In the rows, 128 means zero.
Here are made-up elements, facts about them, and rows of numbers that follow some of those facts. Name the element behind each unnamed row.

Named rows:
K_155: [121 131 121 123 125 120 138 134 123 135 122  99 134 125 127 122 143 139
 126  76 138 129 133 112 119 123 143 122 129 122 122 114 134 115 129 143
 128 130 132 119 131]
K_69: [120 110 118 130 116 124 130 125 141 126 128 147 132 129 110 112 122 110
 130 168 127  94 128 144 141 138 122 143 122 126 129 133 119 163 119 139
 138 141 146 115 125]
K_572: [149 137 124 117 132 131 137 130 117 116 126 130 124 133 147 119 123 104
 139  88 120 103 128 144 125 126 195 117 121 132 133 150 124 120 140 139
 115 136  93 132 119]
K_404: [115 134 131 124 139 121 116 134 118 153 121 113 126 123 133 163 125 109
 125 124 129 141 130 119 127 132 116 137 123 121 130 142 135 123 115 121
 131 123 150 125 135]
K_66: [139 115 152 129 132 111 133 131 136 125 126 158 120 128 141 134 128 154
 131 145 112 142 126 128 125 128 155 114 129 129 121 121 120 113 121 115
 125 120  94 127 112]
K_512: [143 141  87 134 130 154 107 136 129 106 133 133 132 124 127 122 115 123
 124 123 129 139 121 132 134 123 115 123 132 135 132 117 127 146 144 121
 126 123 143 133 125]
K_886: [124 110 135 117 132 129 109 116 127 140 117 127 121 124 139 140 126  68
 115 158 111 143 130 113 149 147 140 137 115 101 131 160 136 165 124 142
 133 122 155 122 126]
K_159: [124 111 137 113 127 127 119 109 117 132 121 117 123 125 137 138 124  73
 135 138 123 123 130 128 152 144 147 137 104 114 136 154 132 166 114 146
 128 124 147 124 131]
K_292: [146 141 110 127 136 126 120 127 103 137 128 121 134 129 149 140 119 129
 140  72 132 110 135 136 136 123 158 130 119 124 136 133 136 173 125 112
 128 113 145 128 132]
K_429: [134 125 111 142 115 148 130 119 102 112 140 135 140 129 128 110 109 159
 131 125 130 104 136 174 130 118  87 122 123 152 139 124 132 166 131 112
 135 121 137 120 137]
K_486: [146 140 107 121 139 139 128 138 126 125 118 136 125 129 146 122 120  94
 115  78 118 115 129 144 123 128 179 118 133 132 137 157 128 121 140 133
 123 135 108 127 120]
K_825: [124 134 133 124 137 121 122 126 113 148 124 113 129 128 136 156 127 107
 134 112 131 130 132 125 130 129 133 135 120 121 131 134 135 127 116 126
 128 122 142 129 135]
K_238: [121 138 120 120 125 120 147 133 119 134 123  93 138 126 126 122 142 142
 135  74 143 123 135 115 117 120 150 124 126 128 123 114 134 104 127 146
 125 134 131 121 133]
K_247: [121 119 135 144 121 119 131 129 150 127 132 155 128 130 111 115 126 141
 116 148 125 102 126 118 131 137 107 141 126 119 121 135 123 164 130 121
 132 138 126 128 123]
K_383: [120 137 141 137 122 135 124 128 134  99 142 124 121 128 125 138 119 135
 118 208 120 142 120  95 130 128  99 129 116 130 111 115 124 132 146 127
 114 131 122 138 122]
K_585: [117 116 148 143 138 123 112 129 130 151 125 129 115 131 119 155 124 118
 105  77 132 127 130  98 129 138 115 138 122 119 134 159 140 142 102 117
 131 129 135 139 137]
K_218: [127 117 150 140 128 125 136 138 132 124 132 134 116 138 120 133 117 126
 128  76 133  93 128 129 123 130 161 125 115 151 135 144 126 103 101 130
 115 143  89 137 126]
K_80: [124 138 118 129 128 145 116 134 134 117 130 121 124 128 118 138 122 109
 124 155 134 148 121 121 125 126 101 129 134 141 128 115 124  95 128 130
 123 131 137 136 129]
K_248: [127 120 149 135 122 139 132 108 128 118 133 150 125 126 141 104 125 144
 101 201 102 149 130 140 129 132  91 119 136 117 123 144 131 156 158 114
 135 117 122 131 127]

Facts:
Ξ: comes just before; Θ: is of sort; π: uses; ψ: points at
K_11: Ξ K_383; Θ e; ψ K_556
K_122: Ξ K_512; Θ f
K_131: Θ b
K_14: Ξ K_374; Θ d; π K_792
K_144: Θ b
K_152: Θ b
K_155: Ξ K_213; Θ c; ψ K_213
K_156: Ξ K_944; Θ c; π K_501; ψ K_562
K_159: Ξ K_853; Θ f; π K_886 K_877; ψ K_853
K_174: Θ f; π K_152
K_205: Ξ K_92; Θ e; π K_327; ψ K_159 K_496
K_213: Ξ K_826; Θ c; π K_24
K_218: Θ a; π K_522
K_220: Ξ K_278; Θ f; π K_281
K_228: Θ d; π K_4
K_238: Ξ K_562; Θ c; π K_228
K_24: Θ f; π K_512
K_245: Θ f; π K_608
K_247: Θ e
K_248: Θ d; π K_591; ψ K_395 K_57
K_25: Θ b
K_261: Ξ K_982; Θ e; π K_886; ψ K_69
K_264: Ξ K_744; Θ b; π K_327
K_275: Ξ K_75; Θ c; π K_284
K_278: Ξ K_493; Θ c; π K_598
K_281: Θ c; π K_248 K_395
K_284: Ξ K_81; Θ e; ψ K_530
K_292: Θ f; π K_512; ψ K_736
K_300: Θ e; ψ K_806 K_32
K_303: Ξ K_261; Θ a; π K_617 K_247 K_281; ψ K_982
K_306: Ξ K_825; Θ d; π K_300; ψ K_496
K_32: Θ f; π K_617; ψ K_577
K_327: Θ c
K_338: Ξ K_156; Θ a; π K_560
K_353: Ξ K_821; Θ b; π K_598 K_383
K_373: Θ e
K_374: Θ a; π K_996
K_378: Ξ K_819; Θ a; ψ K_821
K_381: Θ b; π K_749; ψ K_278
K_382: Θ a
K_383: Ξ K_264; Θ b; π K_5; ψ K_739
K_385: Ξ K_58; Θ a; π K_608 K_956
K_386: Θ e
K_395: Ξ K_509; Θ d; π K_66; ψ K_80
K_4: Θ c
K_404: Θ f
K_41: Θ f; π K_806 K_853; ψ K_859
K_420: Θ f
K_427: Θ e; π K_75 K_248 K_821
K_429: Θ d; π K_806; ψ K_736 K_445
K_431: Θ c; π K_420
K_435: Θ f; π K_159; ψ K_711
K_445: Θ a; π K_585 K_306; ψ K_41 K_25
K_47: Θ c; π K_716; ψ K_338
K_486: Θ a; π K_264
K_493: Ξ K_381; Θ b
K_496: Ξ K_783; Θ d
K_5: Θ f; π K_281
K_501: Θ b
K_509: Ξ K_57; Θ a; π K_826
K_512: Θ b; π K_152 K_57; ψ K_122
K_522: Ξ K_530; Θ a; π K_32
K_530: Ξ K_608; Θ e; π K_859 K_386 K_47
K_538: Θ b; π K_373 K_783
K_541: Ξ K_284; Θ e; π K_58
K_556: Ξ K_11; Θ f; π K_617; ψ K_264
K_559: Θ b; π K_783 K_496
K_560: Θ e; π K_69
K_562: Ξ K_47; Θ f; π K_404
K_568: Θ b; π K_873; ψ K_264
K_57: Ξ K_248; Θ d; π K_486; ψ K_248
K_572: Θ a; π K_849 K_975 K_821
K_577: Θ a; π K_560 K_25
K_58: Ξ K_14; Θ b; π K_174
K_585: Θ f; ψ K_431
K_588: Θ b; π K_382; ψ K_792
K_591: Ξ K_24; Θ c; π K_716
K_596: Θ e; π K_25
K_598: Ξ K_735; Θ e
K_608: Θ e; ψ K_530
K_617: Θ b; π K_306
K_644: Θ c; π K_744; ψ K_560
K_66: Θ a; π K_591 K_881
K_661: Θ d; π K_560
K_69: Ξ K_979; Θ e; π K_877; ψ K_303
K_698: Θ c; π K_644; ψ K_245
K_711: Θ d; π K_435
K_716: Θ c; π K_965
K_718: Ξ K_353; Θ a
K_735: Ξ K_385; Θ e; ψ K_58
K_736: Θ f; π K_306
K_739: Ξ K_568; Θ b; π K_69 K_303
K_740: Θ d; π K_792 K_530
K_744: Ξ K_739; Θ b; π K_591; ψ K_11
K_749: Ξ K_338; Θ e; π K_859
K_75: Ξ K_238; Θ c; π K_886
K_764: Ξ K_155; Θ c; π K_248
K_767: Θ c; π K_386 K_744; ψ K_327
K_769: Θ b
K_783: Ξ K_159; Θ f
K_792: Ξ K_588; Θ f
K_80: Ξ K_395; Θ b
K_806: Θ f; π K_152; ψ K_300
K_81: Ξ K_522; Θ e; π K_248 K_122; ψ K_541
K_819: Θ e; π K_960
K_821: Ξ K_378; Θ d; π K_57; ψ K_378 K_353
K_825: Ξ K_496; Θ f
K_826: Θ c; π K_327; ψ K_764
K_842: Θ d; ψ K_644 K_560
K_849: Θ b
K_853: Ξ K_909; Θ f; π K_382; ψ K_783
K_859: Θ e; ψ K_445
K_861: Θ d; π K_25
K_873: Θ a; ψ K_806
K_877: Ξ K_373; Θ c
K_881: Θ b
K_886: Θ f
K_888: Θ f
K_889: Θ b
K_89: Θ a; π K_944
K_909: Ξ K_205; Θ b; π K_749; ψ K_825 K_853 K_92
K_917: Θ b; π K_764 K_493; ψ K_736 K_859 K_41
K_92: Θ c; π K_556; ψ K_783
K_944: Ξ K_275; Θ b; π K_385; ψ K_749
K_956: Θ a; π K_159
K_960: Θ b; ψ K_969
K_965: Θ d; π K_749 K_881
K_969: Θ e; π K_826 K_735
K_97: Θ c; π K_598
K_975: Θ b
K_979: Θ a; π K_395
K_980: Ξ K_591; Θ c; π K_585 K_718
K_982: Ξ K_69; Θ e; π K_806 K_769 K_739
K_996: Θ f; π K_66

Rows to name:
No name comes twice in this set of rows, the named rows included.
[138 136 110 130 128 156 126 117 114 120 129 138 131 128 145  99 121 122
 102 133 114 127 133 156 125 127 106 120 139 127 138 156 135 158 164 119
 137 122 133 127 134] => K_57
[135 140 106 117 138 133 134 134 128 138 114 101 134 123 137 107 146 115
 106  30 132 134 134 105 116 126 167 120 145 105 130 144 139 120 155 143
 130 131 132 127 133] => K_826
[104 141 126 125 140 124 119 137 116 157 121 104 131 126 135 178 123  99
 117 160 126 149 132 114 123 131 101 139 119 118 123 140 136 116 119 124
 129 127 159 123 134] => K_783
[134 120 103 138 129 126 106 135 110 138 130 135 136 123 132 149 109 134
 126 106 129 119 134 125 142 128 120 134 112 125 133 129 137 188 108 113
 135 115 162 116 129] => K_806
[131 126 126 112 122 125 145 115 134 124 126 133 128 132 127 103 138  87
 146 147 127  98 128 144 137 137 148 141 128 116 130 141 118 146 139 147
 129 140 130 126 126] => K_261
[118 113 145 143 133 131 124 146 144 136 123 141 113 133 117 143 119 109
 104  81 126 114 126 118 120 134 139 128 126 144 137 157 130  94 106 132
 123 143 101 134 125] => K_718
[122 139 120 126 131 123 138 134 137 141 124 131 135 131 122 126 134 123
 137 134 132 112 127 142 119 127 121 141 141 127 128 132 120 115 136 130
 131 141 133 124 131] => K_11
[124 114 147 142 129 128 129 139 139 124 129 141 116 134 120 134 117 120
 112  85 127 100 125 123 123 133 150 125 116 149 134 150 128 110 103 134
 119 145  97 137 123] => K_522
[130 127 147 126 135 114 116 120 123 139 125 130 123 123 144 148 128 121
 122 143 111 149 129 105 136 136 137 130 118 102 119 140 134 165 135 115
 130 111 133 132 124] => K_122
[131 128 159 134 127 110 129 113 112 128 137 129 123 129 141 148 126 142
 140 127 124 117 132 104 136 130 142 133 106 113 119 131 133 174 123 116
 120 115 117 140 127] => K_220
[135 124 139 123 123 114 139 124 128 120 126 117 129 122 138 106 146 153
 123 104 121 143 132  96 126 129 156 118 125 106 111 124 133 153 144 135
 126 120 116 125 121] => K_764
[123 124 160 144 132 116 124 122 118 141 133 124 119 135 124 148 122 123
 128  50 142 102 133 105 134 132 136 139 111 127 135 147 139 146  95 123
 123 130 119 147 139] => K_736
[135 129  82 141 126 155  95 144 135 110 130 144 134 119 119 130 111 125
 100 156 122 154 122 126 137 127  82 126 133 136 129 117 128 153 137 118
 132 125 161 120 122] => K_152
[136 133 104 132 133 125 113 133 105 140 128 127 137 124 137 148 113 136
 139  89 133 115 134 134 139 124 135 132 116 127 133 129 135 171 117 112
 130 116 156 121 132] => K_174
[132 136 102 120 140 135 122 137 132 140 111 111 131 120 140 107 145 114
  89  46 124 152 135 101 117 129 153 119 147 101 128 148 139 130 159 136
 134 130 142 122 130] => K_327

Now the same elements, written a new way:
Some elements and their rows:
K_218: [141 129 112 149 125 149 110 158 159 137 130 143 110 115 125 100 142 135
 133 154 123 114 139 128 150 167 159]
K_718: [136 114 112 122 103 138 119 148 145 147 135 131 103  95 126  91 133 149
 120 130 128 103 162 136 162 155 168]
K_979: [157 125 132 151 131 141  78 160 152 160 123 120 111 119 115  83 134 131
 136 158 143 125 130 138 152 152 170]
K_873: [138 114 115 120 103 137 119 148 143 150 134 131 103  95 126  89 131 147
 120 131 126 103 161 134 163 157 169]
K_617: [156 179  41 204  65 200 133 101 132  68 146 157 152 155 139 150 149 124
 116 134 137  85  32 190 130 143  94]
K_381: [114 134  81 138 119 128 170 164  98 112 148 148 164 118 134 155 172  81
 137 118  95 124  95 107 116 148 118]
K_767: [106  95 124 127 151 115 111 133 118 113 143 121 157 112 164 127 124 155
 141 151 128 139 109 121 143 121 117]
K_740: [130 127 143 121 140 106 125 162 141 104 137 176 129 131 109 158 113 145
  91 141 133 111 120 122 126  96 137]
K_711: [137 127 144 126 159 117 126 159 139  89 126 165 116 125  92 149 114 142
  82 151 135 121 116 124 116 103 125]
K_965: [110 104  92 151 157  79 156 198 122 108 168 210 172 129 115 187 145 151
 107 138 110 112 104  72 127 106 116]
K_205: [ 70 114 164 192 147 153 113 116 178 114 111 128 110 129 135 194 147 124
 174  78 140  86 173 111  69 103 166]
K_982: [125 177 140 144 127 115 134 102 141 139 103 128 115 130 139 168 122 117
 131 114 132 156 129  80 140 128 114]
K_530: [106 143 104 169 127  95 152 115 123 144 132 136 131 121 135 172 140 130
 122 102 131 131 125  60 137 125 109]
K_596: [102 173 162 154 108  88 154  98 130 152 116 119 117 146 152 139 139 101
 109 119 134 129 130  70 140 124 139]
K_783: [131 101 128 101 114 115 153  92 118 158 139 124 130 157 119 102 109 155
 137 103 123 120 175 148 116 121 110]
K_122: [136  99 129 103 121 116 144  96 118 160 135 119 130 157 114 100 107 154
 137 102 127 122 171 150 116 116 112]
K_292: [147 137 130  95 149 139 138 107 151 150 114 148 145 174 124 137 108 135
 181 130 102 167 158 133 109 144  93]
K_404: [130 100 129 101 117 117 149  93 119 156 137 124 129 156 119 104 108 155
 139 102 122 119 175 148 116 122 110]
K_736: [146 128  81 166 116 151 144  84 143 121 145 156 145 189 127 122 117 168
 146 130 129 109 119 160 108 137  80]

Name these rows:
No name comes twice in this set of rows, the named rows included.
[159 114 108 153 185 162 134 154 141  84 110 112  62  84  72  70 149 128
  93 182 127 136 136 111 109 194 116] => K_956
[172  85 146 154 187  76  32 200 112 173 143 127 160 133  59 143 102 142
 117 143 184 164  78 123 132  60 142] => K_248
[124 162 131 153 129 112 131 102 137 140 112 124 112 126 130 164 126 124
 127 108 141 144 127  84 133 124 116] => K_541
[146 137 100 165 117 157 110 150 163 127 133 150 114 123 129 101 144 145
 131 161 128 107 122 136 153 170 152] => K_522
[ 93 140  83 182 132  87 179 126 122 135 146 158 148 121 146 186 158 132
 128 105 114 125 120  39 133 136 100] => K_749
[114 175 169 159 145  97 171  92 118 113 102  99  82 137 117 115 147  92
  79 147 133 143 124  63 117 145 111] => K_69
[153 114 156 141 159  93  71 175 131 141 137 147 144 140  87 144 106 140
 105 145 163 138  95 131 134  74 146] => K_395
[143 153 135 124 108 148 118 137 109 125 121 104 133 132 119 124 145  74
 125 122 130 134  93 160 121 127 141] => K_383
[163 207 128  38 136 178 121 154 152 120  80 155 149 118 149 203 123  64
 202 126  74 216 115 131 133 160 115] => K_512
[142 164 120  96 120 154 136 146 117 119 114 127 141 118 129 151 145  74
 148 120 104 153 105 140 124 144 128] => K_58
[123 115 134 151 144 169 100 171 184 127 121 149 112 114 131 121 148 129
 170 145 115 102 162 135 118 162 180] => K_486
[121 113 131 160 135 163 104 168 176 126 127 144 111 115 126 113 152 133
 156 143 122  95 160 134 122 164 178] => K_509
[143 122 116 148 129 139 107 165 154 144 131 139 114 112 123  97 143 136
 136 155 128 119 138 124 149 166 163] => K_374
[118 155 132 154 123 110 135  98 131 143 114 117 113 124 129 159 127 127
 119 103 144 136 130  85 135 118 121] => K_819
[133 111 129 121 135 124 145 104 127 150 130 132 137 171 116 109 117 143
 149 123 121 132 157 141 105 130 105] => K_562

